Here is a tiny trained network, its code and every weight. The questions are about switching its units off for an input and a class, where a switched-off unit gives its printed mean instead of its output.

import numpy as np


def w(rows, s, z=0):
    codes = np.array(rows[::2]) - 128.0
    scale = np.full(codes.shape[1], s)
    scale[-1] = z or s
    return codes * scale


def norm(h):
    return h / np.sqrt((h * h).mean(-1, keepdims=True) + 1e-5)


def f(y):
    return y / 2 * (1 + np.tanh(0.7978845608 * (y + 0.044715 * y**3)))


def log_softmax(a):
    a = a - a.max(-1, keepdims=True)
    return a - np.log(np.exp(a).sum(-1, keepdims=True))


def net(x, mask):
    res = np.array(x, float).reshape(1, 8) / 4 @ E
    u = 0
    for l in range(2):
        y = f(norm(res) @ A[l][:, :-1].T + A[l][:, -1])
        res = res + np.where(mask[u : u + 4], y, B[l][:, -1]) @ B[l][:, :-1]
        u += 4
    return log_softmax(norm(res)[-1] @ U[:, :-1].T + U[:, -1])


A, B = {}, {}
E = w([
[116,126,154,59,118],'x0',
[92,164,109,56,118],'x1',
[147,207,162,68,43],'x2',
[253,184,194,144,179],'x3',
[131,56,200,70,91],'x4',
[116,99,123,184,143],'x5',
[92,111,88,155,160],'x6',
[137,107,162,92,168],'x7',
],0.0066)
A[0] = w([
[195,160,208,69,120,102],'L0N0',
[215,254,107,249,70,133],'L0N1',
[188,123,166,179,91,252],'L0N2',
[47,90,73,37,35,47],'L0N3',
],0.0085,0.0023)
B[0] = w([
[180,88,134,63,196,210],'L0N0',
[98,248,117,175,163,254],'L0N1',
[138,169,115,87,158,191],'L0N2',
[94,126,170,142,53,215],'L0N3',
],0.014,0.0063)
A[1] = w([
[113,115,49,91,7,213],'L1N0',
[102,80,111,161,195,251],'L1N1',
[168,80,65,79,118,15],'L1N2',
[90,124,27,87,62,143],'L1N3',
],0.011,0.0025)
B[1] = w([
[234,154,176,254,98,254],'L1N0',
[62,35,56,89,114,217],'L1N1',
[221,171,143,178,105,123],'L1N2',
[127,69,176,105,50,192],'L1N3',
],0.0089,0.0044)
U = w([
[108,38,46,147,121,53],'0',
[215,92,155,8,168,17],'1',
[147,192,84,175,168,248],'2',
[130,102,152,173,17,190],'3',
],0.017,0.0016)

Each question gives the input, the list of numbers given to net, and the class t.
The units are the neurons (one row each of A and B). Each row of codes is followed by its name. A weight is (code - 128) times the scale printed after its matrix; where a second scale follows, it is the last column's (A, B and U).
mask holds one flag per neuron, layer by layer. A switched-off neuron (its flag False) gives its mean, the last column of its row in B, instead of its output. The means were averaged over made-up inputs and are rounded, as every weight is.
A unit's drop is (log p(t) with every unit on - log p(t) with that unit switched off) / (log p(t) with every unit on - log p(t) with every unit switched off).
The circuit of an input: a set's keep is (log p(t) with only the set's units on - log p(t) with every unit switched off) / (log p(t) with every unit on - log p(t) with every unit switched off). Starting from all 8 units, units are removed one at a time, each time the one whose removal leaves the highest keep (on an exact tie, the one counted first), for as long as the keep stays at least 0.8.
units of the circuit, in order: the units of the circuit, biggest drop first
k most important neurons: the k neurons with the biggest drops, biggest first
k most important neurons of layer l: the k neurons of layer l with the biggest drops, biggest first
drop of u: that unit's drop, to one decimal
input [-6,3,5,-2,1,5,-5,8], class 1: units of the circuit, in order	L0N0
input [3,-8,8,-5,8,8,-7,6], class 1: 3 most important neurons	L0N0, L0N2, L1N3
input [6,3,-7,7,-3,2,6,1], class 0: units of the circuit, in order	L0N1, L1N1
input [-1,-1,-7,1,8,1,-3,1], class 0: 2 most important neurons	L1N1, L0N0
input [0,2,-3,-5,3,-1,8,8], class 3: 2 most important neurons	L0N3, L0N0
input [4,1,-7,2,5,7,-4,1], class 0: 2 most important neurons	L1N1, L0N0
input [3,8,1,-2,4,-5,-7,-2], class 3: 2 most important neurons of layer 0	L0N3, L0N2
input [8,-4,-6,6,-6,4,6,4], class 0: units of the circuit, in order	L1N1, L0N1
input [1,7,-5,8,-4,1,2,7], class 1: 2 most important neurons	L0N1, L1N0
input [3,-1,-1,-2,-4,-5,8,5], class 0: 2 most important neurons	L1N1, L0N3
input [-6,0,-2,-3,-1,-8,-5,-3], class 3: 2 most important neurons	L0N3, L0N0
input [-2,3,-6,-1,-7,3,5,-8], class 0: 2 most important neurons	L1N1, L1N0
input [-4,-6,-8,2,-3,-1,-5,5], class 0: 2 most important neurons	L1N1, L0N1
input [-5,-3,-8,1,6,-2,-5,-2], class 0: units of the circuit, in order	L1N1
input [-2,6,-7,5,1,5,3,-8], class 0: 3 most important neurons	L1N1, L1N0, L0N3
input [7,-2,-3,-2,-7,4,4,-2], class 0: drop of L0N1	0.1
input [0,-8,2,0,3,0,-1,-3], class 2: drop of L1N0	0.0
input [7,1,-5,6,3,5,8,2], class 0: drop of L0N0	0.2
input [2,5,-4,-1,-4,-4,-7,-8], class 3: drop of L0N3	0.2
input [0,1,4,-4,-8,-5,0,8], class 3: most important neuron of layer 0	L0N1
input [6,8,0,0,7,0,2,1], class 3: 2 most important neurons of layer 0	L0N3, L0N2
